Each row has a class, written after it.
[ 13 -29 -68 -25   1  -5  16 -16 -26  17  20   0  44   5 -27 -47   3   0
  -2  43 -17 -28 -40  -9 -43  15 -10   3 -15  34  12  10 -51  -6]  Pulid
[-20  -9 -36  37  -1 -31 -10  -9 -54  26  15   1  37   6 -13  -9  17 -15
  -8  44  -9 -28  36 -19  16 -10  -5  21  29  14 -13  -9  90   4]  pud
[ 73  -2 -14  14  42  41  -3  16  -8  -2 -17  16 -36  17 -21 -52  -7  -3
 -27  11 -10 -11   9 -15  36  12  30  26 -35  -4 -20  -5 -10 -13]  Pulid
[-17   2 -28  25  -2 -27 -18   6 -53  13   1 -14  31   7 -13  16  16 -37
   7  61 -11 -36  36 -18  21 -13  15  20  24   4 -13 -21  93   4]  levid
[-14   3 -19  32   3 -37 -19   0 -50  14   3  -9  32  15 -14  16  15 -25
   7  56 -18 -38  27 -15  17 -15  25  20  26  -1 -11 -19  95  -4]  levid
[ 61  31 -19  24  48  25   7  12  -9  -2 -14  11 -42  18  -3 -53  -7   2
 -20   8 -16 -12  21  -1  22   5  22  39 -23  -7 -29   8  -3  -8]  refi
[-20  -1 -19  26 -11 -35 -15   5 -71   9  10  -9  43 -20  -6   1  19 -24
  -2  52   2 -39  42 -22  13 -19  18  22  28  -3  -9 -23  96   5]  teba
[-19 -11 -13  25 -13 -10 -11   1 -46   5  -5 -19  47 -12 -10  14  12 -26
  21  66  -6 -52  20  -3  16 -20  12  14  33   1 -23 -20  82   1]  lepe
[  5  -3 -66 -25   3 -20  23 -24 -15   6  21   4  25  13 -22 -62   1  22
  16  23 -30 -25 -35 -18 -61   5 -26  -9   1  35   3  13 -42  -2]  refi
[ 55  11 -32  39  47  12 -17   5 -16  -7  -8  -1 -50  16 -13 -49 -19 -17
 -38  -8 -10 -20  20 -12   7   9  28  19 -35 -17 -30   0  30   0]  Nudom
[-16 -13 -48  29 -14 -22  -9   4 -48  18  -2 -11  49  -6 -19  13  16 -19
  -2  55  -7 -38  42 -24  26 -15   8  24  31  19 -14  -5 102 -13]  mok
[-13   2 -23  37 -10 -19 -14  -6 -51   6 -11 -16  30 -12  -7  17  17 -28
  16  63  -5 -37  29  -8  21 -14  19  19  38   5 -18 -13  86   7]  lepe
[  9 -15 -74  -4  13 -39  12 -33 -16  29  40  12  52  18 -21 -72   4  24
  -9   7 -42 -33 -48 -10 -46  -3 -31   8 -10  31   6  22 -45  -6]  pud
[ 58  10 -31  25  31  28 -13  17  -2  -8 -28   1 -42   8  -8 -50  -6   1
 -15   8  -9  -3   1  -6  17  -6  18  27 -45 -11  -5  -2  -7  -2]  gozir
[ 65  11  -4   7  37  32 -11  15 -22   4 -10   7 -33  17 -22 -57 -10  -6
 -18  -4 -10   3   4 -26  34  -2  24  27 -53 -11 -24   0 -10  -7]  tisi
[-31 -27  -8   6 -13 -25  -7  15 -46   3  -2  -3  33 -16 -10   3   5 -33
  23  66  -9 -47  15   6  12 -16   5  14  39  15 -32 -18  94   8]  viri
[ 62  12 -12   3  34  32  -9  17 -25  -2 -21   3 -40  14 -24 -53  -9 -11
 -21  -5  -2   4  14 -31  25   7  17  30 -58  -3 -18   3 -11   0]  tisi
[ 71  -6 -14  23  42  30 -10  17  -8  -9 -24  17 -39  14 -23 -42 -12  -7
 -32   2  -1 -12  10 -23  23  12  30  20 -25 -11 -21 -11  13  -3]  Pulid
[ 57   1 -30  11  29  45  -9  11 -14   1 -16   8 -25  16 -19 -38  -4  -4
 -21  14   4  17  13  -1  17  -5  35  30 -26 -19 -28 -15  13  -6]  Tobo
[ -9 -13 -79   6  17 -53   3 -36  -8  17  33   1  45  20 -11 -40   5  34
 -20  13 -41 -43 -43  10 -56   2  -3 -13  -7  31   4  22 -27  -9]  Nudom
[  4   9 -10  12 -12 -32  -8 -39 -31  -2   6  70  -7  -6   7  -4 -33 -53
  15  -7  40  50  21 -18 -28  26  40 -18  52 -35 -13  29  58  -9]  fedod
[  8  -9 -78 -15   7 -20   8 -28 -13  21  29  17  36   8 -18 -66   0  24
 -14   2 -37 -22 -39 -10 -64   2 -32   1  -8  34  -4  20 -51   4]  pud
[ 11  17 -33  23 -15 -23 -22 -25 -20   2 -16  56 -23  -1  13  -6 -36 -52
 -12  -6  36  29  34  -4 -29  20  26  -5  56 -36 -14  36  49 -17]  lepe
[  2 -13 -77 -26  -8  -2   8 -27 -19  19  26   9  48   9 -16 -58   7  13
  -8  32 -20  -2 -24  -1 -60   2  -9  -2   3  36  10  -1 -44  -8]  Tobo
[ 15  -7 -69 -13  13 -32  25 -28 -17  20  29  16  39  18 -21 -65   3  34
  17  26 -45 -26 -46 -11 -29 -13 -22  -6   9  31   9   2 -36 -13]  refi
[ 12 -11 -99 -12   1 -37   1 -34 -37  10  25 -13  31  -4 -23 -58   3   0
 -10  26 -34 -32 -39 -13 -67   1 -16  -2 -23  29   5  22 -32   4]  Nudom
[-22 -12 -58  -9  20 -48  14 -16  -6  23  26  18  48   8  -1 -31   2  33
  -5  28 -35 -30 -56  24 -38   5  -6  -3  16  44  -6  15 -39  -6]  viri
[ 17  -9 -83 -28 -10 -11   1 -18 -31  15  25  -5  26  16 -28 -52 -12  -3
   3  27  -6 -11 -23 -31 -75  24 -23  13 -23  30   9  24 -44   1]  tisi
[ 57   2 -42  25  43  14 -15   7 -31  -5 -18  -5 -40   4 -14 -50 -10   0
 -37   2 -17 -18   4 -14   2  -3  22  16 -47 -11 -28  -9  13   0]  Nudom
[ 58   5 -35  12  29  35 -12  11 -14  -6 -20  10 -37  15 -21 -49  -6 -13
 -30   4   8  17  23 -14  20   8  26  28 -29 -13 -17 -11  14  -7]  Tobo
[  3  15 -21  10 -19 -24  -1 -21 -23   1  -9  60 -26   9  10 -16 -32 -57
  -7  -4  32  25  53   7 -25  17  15   0  52 -28  -8  44  55 -23]  refi
[ 13 -14 -97 -19 -12 -26  11 -21 -25  18  14 -14  39 -12 -25 -49   4  12
  -1  25 -30 -24 -41 -29 -56   1 -21   9 -14  38   9  25 -42 -10]  mok
[ -4 -14 -78 -10   3 -38  12 -24  -4  22  18   7  59   7 -25 -34   3  27
  -2  12 -38 -34 -43 -13 -36  -2  -5   0   4  34   4  32 -25 -17]  mok
[-17  -4 -22  25 -11  -9 -11   4 -51   2  -4 -20  42 -19 -11   5  14 -37
  19  67  -2 -47  24 -11  14 -13  12  14  32   4 -24 -19  83   7]  lepe
[ -1   8 -27   5 -33 -32 -10 -16 -46  11 -22  50 -25 -14  -6 -15 -33 -52
   7 -18  14  45  26 -21 -41  12  29  -3  45 -24   5  34  55 -26]  mok
[-26 -11  -7  10 -13 -12   7   6 -55   8   1  -6  32  -9 -12  -6  12 -25
  26  68 -13 -43  37  -3  26 -22   3  11  37   9 -17 -25  92  -3]  refi
[  7  11 -18  12 -24 -25 -29 -17 -21  12   2  59 -27  24   4 -19 -48 -57
 -13 -13  35  35  49  -8 -47  33  20  10  45 -30  -6  38  56 -19]  tisi
[-26 -19 -25  13 -24  -3 -17   6 -52   2  -2  -9  40 -16 -15 -10  17 -35
  20  69  -5 -27  17 -12  13 -29   7  -3  17   2  -7 -26  85   4]  gozir
[ 65  17 -28  25  44  20  -5   6 -15  -3 -10   9 -60  13 -19 -63 -14   2
 -26 -16 -14 -10  10 -23   3  21  16  34 -45  -6 -25  14  -8   0]  pud
[ 64  22 -33  30  42  17  -7   9 -22  -7 -31  -2 -44  -2 -11 -41  -6   2
 -18   5 -11 -10  -8 -13  19   7  31  27 -35 -12 -20  -3 -15  -8]  lepe
[ -1 -18 -71 -27   4 -30  12 -12 -23  13  15   8  26  -6 -10 -47  -4  12
  -4  33 -26 -22 -48   4 -50  10 -22   5  -6  42  -2  13 -54  -7]  viri
[  5   8 -15  11 -21 -14 -11 -35 -26   2   1  52 -22   6   4  -8 -26 -52
  -1   0  56  53  43  -6 -39  30  49 -11  52 -33   5  43  64 -20]  Tobo
[ 65  11 -12   5  43  25 -13  16 -29  -2 -33   3 -21   7 -14 -47  -2 -25
 -25   6 -13 -11   3 -20  32 -23  23  29 -50 -20 -30  -7  -2  -1]  levid
[ 19 -14 -72 -24  -2 -44  10 -20 -35  13  21  14  60 -12 -16 -74   6  24
   5  21 -27 -34 -45 -24 -47 -22 -19   6   1  23  12  -4 -30   1]  teba
[ -2 -16 -79 -10  13 -43   8 -32 -22  13  25  18  54   8 -18 -40   2  19
   0  15 -25 -11 -48 -13 -43  11  -6 -11  -9  27   0  -2 -39   2]  fedod
[ 57  14 -22  26  32  35 -17  17 -10  -5 -18  15 -26  -1  -3 -55  -6 -11
 -23   9  -3   8   2 -10  22 -15  22  19 -32 -24 -15  -8   5  -4]  gozir
[-27  -3 -22  20  -7 -15   5   4 -52  15  -1  -5  29   6  -7   7  13 -15
  21  76  -6 -37  48  -4  26 -11   3  20  44  16 -15 -17  98  -1]  refi
[ 12 -13 -84 -14   4 -27  12 -32 -29  14  29   6  47  -3 -16 -46   3   4
  -3  14 -26  -9 -40 -14 -40   1 -16  -6 -27  31   5  -1 -62   2]  fedod
[  9 -32 -52 -15  17 -23  14 -24  -5  20  29  14  66  24 -29 -51   8  24
  -7  30 -33 -39 -54 -11 -27   4 -12  -5   1  37  12   5 -42  -9]  Pulid
[ 19  -5 -76 -39  -8 -19  14 -15 -36   4  13  14  43 -24  -8 -73   1  14
   0  11 -14 -27 -22 -28 -70  -7 -21  -6  -9  34  10   6 -49   9]  teba
[ -2  -6 -70 -10  17 -43   4 -22  -6  24  20  14  46  23 -11 -36  -1  15
 -10  18 -31 -35 -37  -4 -38  -2  -8  -7   1  29   9   9 -33  -8]  levid
[ 64   9 -40  19  29  29  -4  25  -4  -5 -26  -8 -42   0 -21 -40 -14  -7
 -23 -10  -7 -16  18 -25  14  10  23  36 -44  -6 -23  14   4 -15]  mok
[  8 -11 -11   7 -19 -20  -6 -21 -29   5  -8  57 -11  12  -4  -7 -28 -54
 -10  -4  40  27  34  -7 -29  31  29 -12  40 -22  11  38  43 -26]  Pulid
[  1   8 -41  27 -17 -41 -23 -30 -19   4 -16  51 -18   7   4  -2 -36 -58
 -13 -15  38  28  26  -4 -35  21  19  -9  53 -38  -6  40  50 -16]  lepe
[ 10  18 -27  16 -12 -29 -28 -18 -25  12  -6  58 -16  16  11  -7 -37 -77
 -20  -7  29  23  54  -5 -26  13  26   6  44 -39 -11  38  62 -16]  levid
[  8  16 -30  14 -23 -42 -21 -19 -46   3   3  60  -2 -15  18 -19 -33 -56
 -27 -12  47  18  56 -13 -52  15  23   6  47 -40   0  38  58 -15]  teba
[ -8  23  -3   7 -20 -29  -4 -20 -40   7  -7  54 -31  11   5 -14 -31 -39
  10 -10  14  40  37   3 -40  19  26  -7  48 -36   3  34  44 -31]  refi
[-21 -18 -23  22  -3 -20  -7  -6 -49   2   9  -6  57  -7 -16  17  21 -23
  20  65   0 -28  20 -21  31 -10   8  12  25  12 -27 -35  93  16]  fedod
[-15  -4 -18  12  -2 -18 -12   6 -48   8   1  -8  50   3 -15  14  16 -37
  15  63  -7 -46  33 -20  26 -21  13  15  26   6 -18 -13  96   7]  levid
[ 65  14 -29  24  36  21  -6   7 -24  -1 -15   5 -52   3 -11 -57  -8  -1
 -32  -9 -10  -7  12 -13   1  11  16  39 -47 -11 -28  15  -8  -3]  pud
[ -2 -22 -59 -22   8 -26   9 -19 -11   8  30   6  33   1 -14 -47  -5  14
  -8  20 -22 -27 -50  -6 -55   3 -21 -14  -5  38 -13  17 -50  -4]  viri
[-13  -4 -69  -6  11 -42  17 -23  -9  19  22  10  38  23 -11 -36   4  39
  -9  25 -35 -29 -36  13 -49   9 -17   2   8  28   5  13 -41 -17]  refi
[-22  -9 -33  23  -1 -23 -14  -7 -50   2  13 -23  36   3 -22   5  19 -17
  10  60 -17 -46  24 -18   7  -6  12   7  17  12 -20  -9 102   8]  Nudom
[ 11  -9 -62 -31   9 -26  11 -17 -18  15  16  18  51  13 -21 -57   0   9
   9  27 -40 -33 -44 -13 -30  -9 -17  -3  -8  33  11   0 -41 -13]  levid
[  2  14 -16  15 -10 -27 -21 -15 -27   6  -5  54 -20  24   2   1 -43 -68
  -7 -11  34  26  44 -10 -44  21  28  -2  45 -38  -5  25  64 -20]  levid
[ 13  11   6   9 -20 -21 -17 -27 -27   5   2  51 -31  11   4 -20 -37 -53
  11  -6  51  47  34 -34 -40  27  27  -4  48 -26  -2  39  66  -7]  tisi
[-20  -9 -44  39  -6 -27 -15  -2 -54  15   6 -13  32   4  -5   4   9 -33
  -5  60 -10 -51  58   2  12  -9  12  19  28  14 -14 -11 114   3]  Nudom
[-11  -7 -19  18  -7 -17 -15   4 -55   9  -2  -7  42   3 -14  14  10 -38
  11  67  -8 -46  38 -18  17 -20  13  19  27   6 -17 -23  98   3]  levid
[ 69  19 -25  23  45  26  -9   7 -23  -1 -11  13 -48  11 -16 -65 -10   6
 -35 -10 -18  -3   8 -23   1  13   8  42 -43  -7 -27   6 -11  -3]  pud
[-39 -13 -15  27  -5 -42 -17   4 -52   7   4 -12  25  -7  -7  22  16 -18
   1  54 -13 -30  14  -2   0  -8   8  12  37  17 -23 -15  83   7]  viri
[-19  -4 -27  18   1 -27 -12   3 -45  16  -1  -2  46  10 -13  17  12 -31
  12  61  -7 -41  35 -17  29 -16  14  15  29   8 -11 -14  96   3]  levid
[ 58  13 -37  29  40  18 -10   6 -22   1 -24   9 -28   8 -15 -31  -5   6
 -21   3 -10   2 -13  -9  31  -9  29  14 -28 -23 -29 -11  -8 -13]  lepe
[ 60  -2 -29  18  32  34 -16   4 -11  -1 -12   7 -25  17 -19 -43  -6  -3
 -36   7   2   5  14  -7  17  -3  29  28 -30 -20 -22 -13   9 -11]  Tobo
[-23 -10 -37  28 -15 -14  -6   8 -39  22   1 -16  52  -4 -13  22  18 -21
   5  56  -5 -34  44 -16  33 -17  10  26  33  16 -19  -3 101  -8]  mok
[-21 -11 -29  26 -19  -7 -17   4 -46  11  -5  -2  43  -8  -2   1  20 -22
  13  76   0 -23  31  -5  24 -28   5  11  30   9  -1 -22  91   1]  gozir
[ -3   3 -18  16 -15 -39 -23 -17 -23   4  -4  63 -33   3  14  -1 -43 -57
 -16  -5  32  32  30  13 -38  23  27   1  57 -32 -26  43  58 -19]  viri
[ 63   5 -36  30  39  13  -5   0 -28   8 -14  13 -46  11 -16 -46  -7   8
 -30 -12  -9   6  -1 -13   7  -4  16  29 -40 -14 -26   3  -2  -2]  pud
[ -8  14 -16  13 -16 -40 -12 -24 -33   6   1  71  -3   1   6  -4 -32 -54
   6 -22  20  51  29   1 -26  25  35 -12  44 -35  -4  20  48 -16]  fedod
